Below is a small trained network, with its code and all its weights. Each question gives an input and a class and asks what happens when units are switched off, that is, made to give their printed mean instead of their output.

import numpy as np


def w(rows, s, z=0):
    codes = np.array(rows[::2]) - 128.0
    scale = np.full(codes.shape[1], s)
    scale[-1] = z or s
    return codes * scale


def f(y):
    return y / 2 * (1 + np.tanh(0.7978845608 * (y + 0.044715 * y**3)))


def log_softmax(a):
    a = a - a.max(-1, keepdims=True)
    return a - np.log(np.exp(a).sum(-1, keepdims=True))


def net(x, mask):
    res = np.array(x, float).reshape(1, 7) / 4 @ E
    y = f(res @ A[0][:, :-1].T + A[0][:, -1])
    res = res + np.where(mask, y, B[0][:, -1]) @ B[0][:, :-1]
    return log_softmax(res[-1] @ U[:, :-1].T + U[:, -1])


A, B = {}, {}
E = w([
[86,193,118,174,185,160,73,109,183,55],'x0',
[82,46,65,191,153,159,119,90,90,135],'x1',
[120,130,100,119,123,102,8,196,118,152],'x2',
[60,114,148,130,74,98,82,66,214,193],'x3',
[118,140,138,134,126,135,124,124,115,141],'x4',
[146,123,117,133,130,120,133,128,141,124],'x5',
[168,95,197,153,107,110,55,75,95,80],'x6',
],0.013)
A[0] = w([
[178,128,118,96,154,178,118,150,136,106,36],'N0',
[94,205,106,121,191,145,115,96,180,39,80],'N1',
[124,76,178,108,104,104,159,181,96,166,4],'N2',
[118,95,172,125,147,140,105,137,88,99,25],'N3',
[199,96,102,74,97,107,166,142,41,223,91],'N4',
[133,107,138,173,174,174,127,121,116,182,42],'N5',
[138,192,230,61,105,117,126,155,157,117,97],'N6',
[146,62,169,164,112,95,108,112,114,79,72],'N7',
[136,143,80,137,64,106,61,167,77,129,92],'N8',
[79,153,71,91,153,143,185,183,157,174,101],'N9',
[135,40,136,78,47,91,149,122,132,133,79],'N10',
[165,179,217,100,107,115,124,149,141,113,88],'N11',
[203,231,181,107,100,129,140,189,173,166,129],'N12',
[119,185,73,100,159,171,165,161,128,168,84],'N13',
[92,27,91,206,129,166,109,110,65,133,87],'N14',
[95,163,136,205,144,112,143,147,151,98,47],'N15',
[113,140,158,127,103,176,192,87,110,101,156],'N16',
[191,131,131,169,163,193,137,221,25,80,76],'N17',
[125,52,118,198,140,162,92,92,74,129,67],'N18',
[107,146,82,128,115,126,106,196,119,149,135],'N19',
[134,126,115,115,145,128,67,169,102,151,85],'N20',
[77,63,7,159,149,221,150,120,124,171,68],'N21',
[145,123,127,140,117,95,74,149,107,128,72],'N22',
[135,161,166,150,142,147,191,71,113,127,63],'N23',
[176,89,168,129,93,125,130,141,118,158,39],'N24',
[132,118,89,124,116,154,49,216,140,124,113],'N25',
[56,122,150,136,62,71,113,81,221,177,79],'N26',
[90,129,102,103,137,87,83,156,117,134,114],'N27',
[98,145,129,138,112,108,132,81,164,184,58],'N28',
[140,143,123,125,178,123,197,122,94,86,132],'N29',
[136,122,113,122,145,173,120,107,193,98,90],'N30',
[102,131,135,102,144,155,119,156,77,116,77],'N31',
[200,103,216,144,122,122,56,51,55,70,39],'N32',
[172,139,201,95,137,124,86,80,103,101,87],'N33',
[163,155,130,114,155,181,141,181,83,82,27],'N34',
[119,98,162,125,97,168,197,73,170,100,119],'N35',
[114,158,149,137,170,179,55,131,162,64,80],'N36',
[145,152,107,126,110,131,134,151,97,88,69],'N37',
],0.011,0.0025)
B[0] = w([
[113,105,140,125,127,156,128,119,121,102,155],'N0',
[68,170,165,185,117,116,165,152,58,164,213],'N1',
[123,169,147,182,127,114,154,169,87,130,178],'N2',
[125,122,88,119,143,153,116,121,131,135,154],'N3',
[74,166,176,214,126,132,154,125,88,135,232],'N4',
[138,140,125,122,143,129,139,157,132,87,151],'N5',
[95,108,84,129,181,86,162,189,190,51,205],'N6',
[127,165,58,115,97,155,138,97,139,148,180],'N7',
[177,149,150,83,193,97,111,112,110,146,179],'N8',
[138,208,36,104,34,149,112,51,165,194,197],'N9',
[71,160,180,193,113,112,127,100,90,154,193],'N10',
[100,91,85,107,162,93,157,187,134,89,192],'N11',
[120,93,93,109,165,94,167,205,164,45,213],'N12',
[128,155,47,73,19,145,111,83,178,182,184],'N13',
[104,103,96,132,177,74,174,187,141,65,226],'N14',
[111,175,158,152,147,118,161,133,105,152,161],'N15',
[206,87,149,58,189,91,129,95,100,186,187],'N16',
[130,75,200,177,63,208,38,113,173,93,252],'N17',
[87,115,86,105,149,68,158,196,193,79,206],'N18',
[171,168,131,99,149,114,108,99,131,148,169],'N19',
[181,137,160,69,194,71,137,108,117,137,167],'N20',
[96,104,102,105,150,80,149,183,166,109,229],'N21',
[167,144,133,88,142,111,116,75,97,142,161],'N22',
[200,127,169,103,214,74,123,130,127,169,181],'N23',
[84,174,142,150,104,127,156,134,112,139,167],'N24',
[191,135,178,87,198,104,166,89,106,146,189],'N25',
[122,58,172,186,117,218,29,106,145,54,226],'N26',
[164,109,137,115,186,145,128,120,120,166,162],'N27',
[152,92,179,141,98,166,79,102,172,124,173],'N28',
[150,121,138,111,150,169,94,85,111,102,198],'N29',
[139,155,166,142,106,111,128,133,81,124,157],'N30',
[140,111,143,144,142,144,116,116,151,135,151],'N31',
[154,184,52,82,2,144,146,102,193,225,237],'N32',
[107,155,60,105,86,154,147,108,170,152,187],'N33',
[113,71,161,177,94,165,67,131,143,73,197],'N34',
[204,135,160,66,193,64,92,103,109,156,191],'N35',
[100,163,176,173,97,121,190,157,61,180,197],'N36',
[134,94,151,150,114,146,91,151,151,107,156],'N37',
],0.0084,0.017)
U = w([
[96,79,78,105,145,96,166,197,188,64,15],'0',
[138,56,194,153,92,203,29,102,177,95,190],'1',
[143,174,45,89,51,159,134,85,180,179,251],'2',
[73,191,198,187,111,131,174,142,53,152,56],'3',
[247,116,183,63,189,107,119,92,123,158,104],'4',
],0.012,0.0019)

Each question gives the input, the list of numbers given to net, and the class t.
The units are the neurons (one row each of A and B). Each row of codes is followed by its name. A weight is (code - 128) times the scale printed after its matrix; where a second scale follows, it is the last column's (A, B and U).
mask holds one flag per neuron, in row order. A switched-off neuron (its flag False) gives its mean, the last column of its row in B, instead of its output. The means were averaged over made-up inputs and are rounded, as every weight is.
A unit's drop is (log p(t) with every unit on - log p(t) with that unit switched off) / (log p(t) with every unit on - log p(t) with every unit switched off).
The circuit of an input: a set's keep is (log p(t) with only the set's units on - log p(t) with every unit switched off) / (log p(t) with every unit on - log p(t) with every unit switched off). Starting from the 12 units with the biggest drops (on a tie, the unit counted first), units are removed one at a time, each time the one whose removal leaves the highest keep (on an exact tie, the one counted first), for as long as the keep stays at least 0.8.
units of the circuit, in order: the units of the circuit, biggest drop first
unit that matters most: the unit with the biggest drop
top k neurons: the k neurons with the biggest drops, biggest first
drop of u: that unit's drop, to one decimal
input [5,6,-7,-4,0,-6,2], class 4: unit that matters most : N16
input [4,-6,-1,-8,1,3,-2], class 1: top 2 neurons : [N17, N34]
input [1,-8,2,-1,7,-6,7], class 0: top 3 neurons : [N6, N12, N11]
input [-5,2,-7,-1,7,-3,1], class 4: top 3 neurons : [N16, N35, N23]
input [6,3,5,-5,0,5,-2], class 3: top 3 neurons : [N36, N1, N26]
input [6,3,3,0,-8,-4,5], class 3: top 2 neurons : [N36, N1]
input [2,1,-4,-7,6,1,8], class 2: top 2 neurons : [N32, N26]
input [5,-6,1,-8,7,-7,0], class 1: top 2 neurons : [N17, N34]
input [-8,-6,6,-7,-6,8,4], class 3: top 3 neurons : [N4, N2, N26]
input [-7,8,5,-1,-3,2,5], class 0: top 2 neurons : [N18, N14]
input [-6,-1,-7,6,-4,-3,-5], class 4: top 3 neurons : [N35, N17, N16]
input [-5,-3,0,-3,-2,7,5], class 2: top 3 neurons : [N32, N1, N33]
input [3,1,-4,6,-4,-5,-6], class 1: top 3 neurons : [N26, N32, N28]
input [-7,-8,-3,4,-7,-3,2], class 0: unit that matters most : N6
input [-6,3,7,-6,-2,4,-3], class 4: top 4 neurons : [N25, N20, N8, N26]
input [-4,-8,-6,7,-4,7,-8], class 0: top 3 neurons : [N12, N6, N32]
input [-2,4,-1,3,8,1,6], class 2: drop of N32 : 0.4
input [-2,4,2,-6,-4,-7,-1], class 1: drop of N17 : 1.2
input [-6,5,-7,-4,-8,-1,-2], class 4: drop of N1 : 0.4
input [-5,5,6,4,5,-2,1], class 4: drop of N12 : 0.3
input [-2,2,4,-7,7,-3,0], class 1: units of the circuit, in order : [N17]
